Below is a small trained network, with its code and all its weights. Each question gives an input and a class and asks what happens when units are switched off, that is, made to give their printed mean instead of their output.

import numpy as np


def w(rows, s, z=0):
    codes = np.array(rows[::2]) - 128.0
    scale = np.full(codes.shape[1], s)
    scale[-1] = z or s
    return codes * scale


def f(y):
    return np.maximum(y, 0)


def log_softmax(a):
    a = a - a.max(-1, keepdims=True)
    return a - np.log(np.exp(a).sum(-1, keepdims=True))


def net(x, mask):
    res = np.array(x, float).reshape(1, 4) / 4 @ E
    y = f(res @ A[0][:, :-1].T + A[0][:, -1])
    res = res + np.where(mask, y, B[0][:, -1]) @ B[0][:, :-1]
    return log_softmax(res[-1] @ U[:, :-1].T + U[:, -1])


A, B = {}, {}
E = w([
[184,252,177,105,251],'x0',
[254,165,5,142,91],'x1',
[223,54,203,53,85],'x2',
[192,75,137,237,207],'x3',
],0.0085)
A[0] = w([
[89,15,72,144,14,252],'n0',
[166,170,159,88,169,80],'n1',
[90,181,104,26,47,224],'n2',
[147,162,70,138,95,149],'n3',
[56,186,75,178,159,103],'n4',
[91,191,96,24,97,167],'n5',
[234,84,224,27,110,74],'n6',
[169,74,166,80,88,151],'n7',
[132,143,150,53,67,106],'n8',
[159,54,164,176,158,227],'n9',
[170,63,115,211,181,189],'n10',
[163,250,172,65,210,139],'n11',
[74,163,243,130,144,126],'n12',
[108,113,201,104,136,73],'n13',
[63,152,80,145,105,238],'n14',
[199,164,71,135,141,154],'n15',
[214,152,73,77,125,68],'n16',
[75,110,245,86,183,3],'n17',
[87,84,217,146,136,49],'n18',
[27,77,169,137,176,63],'n19',
],0.012,0.003)
B[0] = w([
[113,84,138,168,192,254],'n0',
[76,93,158,155,160,170],'n1',
[162,146,167,170,135,217],'n2',
[163,102,122,138,128,174],'n3',
[144,178,72,9,201,195],'n4',
[163,162,160,174,136,198],'n5',
[145,150,80,19,196,225],'n6',
[140,139,116,72,172,188],'n7',
[149,166,163,148,137,176],'n8',
[139,202,160,131,134,196],'n9',
[162,164,193,158,127,204],'n10',
[97,66,156,156,170,218],'n11',
[159,120,85,171,125,189],'n12',
[176,131,87,167,113,165],'n13',
[141,137,124,112,176,191],'n14',
[156,113,112,154,121,193],'n15',
[157,100,62,214,75,189],'n16',
[149,118,99,174,92,193],'n17',
[160,108,122,146,122,182],'n18',
[164,131,87,155,121,197],'n19',
],0.013,0.016)
U = w([
[168,84,52,188,75,105],'0',
[125,159,108,79,173,205],'1',
[75,8,205,170,181,106],'2',
[165,216,254,170,109,91],'3',
[124,137,161,144,134,255],'4',
[78,150,143,96,64,92],'5',
[109,102,178,124,42,83],'6',
[74,163,138,75,94,90],'7',
],0.013,0.0074)

Each question gives the input, the list of numbers given to net, and the class t.
The units are the neurons (one row each of A and B). Each row of codes is followed by its name. A weight is (code - 128) times the scale printed after its matrix; where a second scale follows, it is the last column's (A, B and U).
mask holds one flag per neuron, in row order. A switched-off neuron (its flag False) gives its mean, the last column of its row in B, instead of its output. The means were averaged over made-up inputs and are rounded, as every weight is.
A unit's drop is (log p(t) with every unit on - log p(t) with that unit switched off) / (log p(t) with every unit on - log p(t) with every unit switched off).
The circuit of an input: a set's keep is (log p(t) with only the set's units on - log p(t) with every unit switched off) / (log p(t) with every unit on - log p(t) with every unit switched off). Starting from the 12 units with the biggest drops (on a tie, the unit counted first), units are removed one at a time, each time the one whose removal leaves the highest keep (on an exact tie, the one counted first), for as long as the keep stays at least 0.8.
circuit, biggest first: the units of the circuit, biggest drop first
most important unit: the unit with the biggest drop
k most important neurons: the k neurons with the biggest drops, biggest first
drop of u: that unit's drop, to one decimal
input [2,-7,7,3], class 0: circuit, biggest first -> n17
input [5,-5,5,2], class 0: circuit, biggest first -> n17; n12
input [0,6,2,8], class 3: 2 most important neurons -> n10; n9
input [1,-8,-8,-7], class 0: 2 most important neurons -> n12; n17
input [2,-6,-1,-8], class 3: 4 most important neurons -> n5; n2; n16; n8
input [8,1,-7,0], class 2: 3 most important neurons -> n11; n6; n1
input [-5,5,7,7], class 1: 4 most important neurons -> n6; n7; n2; n5
input [-3,-1,-5,-6], class 3: 2 most important neurons -> n6; n2
input [-4,-3,5,-1], class 1: 2 most important neurons -> n6; n11
input [7,-1,8,-4], class 1: 3 most important neurons -> n6; n0; n7
input [8,-7,-6,-3], class 2: 3 most important neurons -> n11; n1; n16
input [6,5,1,-4], class 2: 2 most important neurons -> n11; n1
input [6,4,5,4], class 2: 3 most important neurons -> n11; n1; n4
input [-8,3,6,-7], class 2: most important unit -> n0
input [6,-4,8,-3], class 1: 2 most important neurons -> n6; n0
input [1,-3,-4,-6], class 3: 2 most important neurons -> n6; n5
input [0,-7,5,-6], class 0: drop of n17 -> 0.3
input [8,-4,0,3], class 2: drop of n11 -> 0.6
input [3,-6,-4,-4], class 0: drop of n16 -> 0.0
input [-6,-3,3,7], class 3: most important unit -> n9
